Below are the code and all the weights of a small trained network. Each question names an input and a class and asks about switching units off, where a switched-off unit gives its printed mean instead of its output.

import numpy as np


def w(rows, s, z=0):
    codes = np.array(rows[::2]) - 128.0
    scale = np.full(codes.shape[1], s)
    scale[-1] = z or s
    return codes * scale


def f(y):
    return y / 2 * (1 + np.tanh(0.7978845608 * (y + 0.044715 * y**3)))


def log_softmax(a):
    a = a - a.max(-1, keepdims=True)
    return a - np.log(np.exp(a).sum(-1, keepdims=True))


def net(x, mask):
    res = np.array(x, float).reshape(1, 4) / 4 @ E
    y = f(res @ A[0][:, :-1].T + A[0][:, -1])
    res = res + np.where(mask, y, B[0][:, -1]) @ B[0][:, :-1]
    return log_softmax(res[-1] @ U[:, :-1].T + U[:, -1])


A, B = {}, {}
E = w([
[37,205,113,215,172,126,189],'x0',
[88,151,2,20,206,148,85],'x1',
[167,150,104,205,157,202,27],'x2',
[103,129,84,114,7,210,167],'x3',
],0.0082)
A[0] = w([
[138,141,124,121,107,210,176,144],'n1',
[231,75,127,99,120,108,115,82],'n2',
[106,157,75,46,148,155,112,101],'n3',
[101,103,152,107,94,23,193,94],'n4',
[188,78,125,59,99,147,101,101],'n5',
[188,171,112,210,136,175,71,109],'n6',
[113,138,107,102,59,170,162,99],'n7',
[98,191,97,173,136,148,195,101],'n8',
[161,117,126,129,183,73,116,118],'n9',
[135,117,181,163,65,49,158,110],'n10',
[37,159,123,194,142,138,124,88],'n11',
[148,130,154,123,180,88,110,255],'n12',
[69,210,129,163,163,111,157,101],'n13',
[89,242,125,166,155,120,164,103],'n14',
[153,98,186,97,79,124,68,109],'n15',
[94,186,135,163,137,114,160,81],'n16',
[134,122,79,147,70,198,179,58],'n17',
[170,132,131,141,189,52,118,61],'n18',
[152,146,180,170,210,36,125,91],'n19',
[96,131,96,130,52,150,116,171],'n20',
[117,160,128,48,134,87,183,114],'n21',
[148,48,191,250,94,116,134,70],'n22',
[131,134,137,174,174,212,90,83],'n23',
[154,111,198,187,104,135,164,92],'n24',
[121,99,71,124,153,138,124,62],'n25',
[135,151,111,168,112,168,65,84],'n26',
[145,149,144,125,173,64,102,145],'n27',
[79,150,83,71,187,134,113,86],'n28',
[180,77,121,74,98,101,62,90],'n29',
[66,137,94,68,157,109,84,90],'n30',
[88,116,125,80,116,76,228,85],'n31',
],0.011,0.009)
B[0] = w([
[56,124,161,82,61,159,132,176],'n1',
[135,33,77,168,102,18,163,178],'n2',
[137,238,23,207,126,165,107,209],'n3',
[226,82,166,71,204,187,49,203],'n4',
[104,58,106,172,147,21,231,190],'n5',
[230,65,181,12,193,175,52,209],'n6',
[95,175,183,56,55,133,127,177],'n7',
[99,74,99,115,120,58,201,190],'n8',
[62,195,179,67,27,111,135,178],'n9',
[173,198,66,196,155,166,81,206],'n10',
[126,80,69,137,137,50,202,184],'n11',
[53,113,192,151,82,216,164,254],'n12',
[134,58,126,144,133,44,208,205],'n13',
[111,50,97,139,145,58,169,207],'n14',
[111,104,77,189,124,51,149,181],'n15',
[168,74,46,134,120,35,147,164],'n16',
[117,195,180,2,7,70,125,169],'n17',
[129,198,171,22,33,46,103,169],'n18',
[77,165,173,45,17,108,107,217],'n19',
[41,157,209,106,49,171,109,196],'n20',
[220,133,146,99,215,180,76,194],'n21',
[165,220,36,220,148,150,96,226],'n22',
[218,83,132,48,177,140,95,174],'n23',
[177,245,52,203,120,138,109,198],'n24',
[192,208,89,107,142,112,101,140],'n25',
[223,66,145,19,143,123,59,164],'n26',
[41,156,181,80,70,122,106,193],'n27',
[153,207,33,185,147,153,112,213],'n28',
[121,58,102,163,148,49,207,186],'n29',
[162,243,73,202,130,131,84,197],'n30',
[206,52,156,50,202,156,46,206],'n31',
],0.0077,0.0099)
U = w([
[161,223,55,204,139,145,92,110],'0',
[117,23,89,147,128,35,201,106],'1',
[67,165,180,49,25,121,105,89],'2',
[225,61,152,50,218,166,52,102],'3',
[20,73,178,207,156,248,149,253],'4',
],0.014,0.025)

Each question gives the input, the list of numbers given to net, and the class t.
The units are the neurons (one row each of A and B). Each row of codes is followed by its name. A weight is (code - 128) times the scale printed after its matrix; where a second scale follows, it is the last column's (A, B and U).
mask holds one flag per neuron, in row order. A switched-off neuron (its flag False) gives its mean, the last column of its row in B, instead of its output. The means were averaged over made-up inputs and are rounded, as every weight is.
A unit's drop is (log p(t) with every unit on - log p(t) with that unit switched off) / (log p(t) with every unit on - log p(t) with every unit switched off).
The circuit of an input: a set's keep is (log p(t) with only the set's units on - log p(t) with every unit switched off) / (log p(t) with every unit on - log p(t) with every unit switched off). Starting from the 12 units with the biggest drops (on a tie, the unit counted first), units are removed one at a time, each time the one whose removal leaves the highest keep (on an exact tie, the one counted first), for as long as the keep stays at least 0.8.
units of the circuit, in order: the units of the circuit, biggest drop first
unit that matters most: the unit with the biggest drop
top k neurons: the k neurons with the biggest drops, biggest first
drop of u: that unit's drop, to one decimal
input [7,-1,0,-8], class 2: unit that matters most : n19
input [-5,4,-1,1], class 1: top 2 neurons : (n5, n29)
input [3,-3,3,-3], class 4: units of the circuit, in order : (n30, n12)
input [-1,-4,-5,-5], class 2: top 2 neurons : (n19, n6)
input [-7,-7,0,-8], class 2: top 2 neurons : (n19, n18)
input [-4,-8,-2,-7], class 0: top 2 neurons : (n22, n10)
input [6,0,7,-5], class 3: top 4 neurons : (n6, n23, n26, n5)
input [5,3,-1,5], class 1: top 2 neurons : (n8, n19)
input [-7,0,-7,-4], class 1: top 2 neurons : (n5, n2)
input [2,-7,-6,-6], class 0: top 3 neurons : (n10, n22, n24)
input [3,5,6,-1], class 3: top 4 neurons : (n6, n23, n26, n22)
input [7,0,4,-8], class 2: top 4 neurons : (n19, n18, n27, n9)
input [6,-5,-8,6], class 3: top 2 neurons : (n4, n31)
input [-2,6,5,7], class 2: units of the circuit, in order : (n17)
input [-7,8,-5,3], class 0: top 2 neurons : (n3, n30)
input [2,-8,-5,8], class 0: top 3 neurons : (n10, n22, n24)
input [-2,-6,8,3], class 3: top 2 neurons : (n6, n26)
input [7,5,8,7], class 3: drop of n26 : 0.4
input [-6,8,6,7], class 0: drop of n3 : 3.3
input [-5,5,1,-7], class 2: drop of n26 : 0.0
input [-1,-4,-5,-6], class 2: units of the circuit, in order : (n19)
input [-4,-8,-3,8], class 0: drop of n10 : 0.9
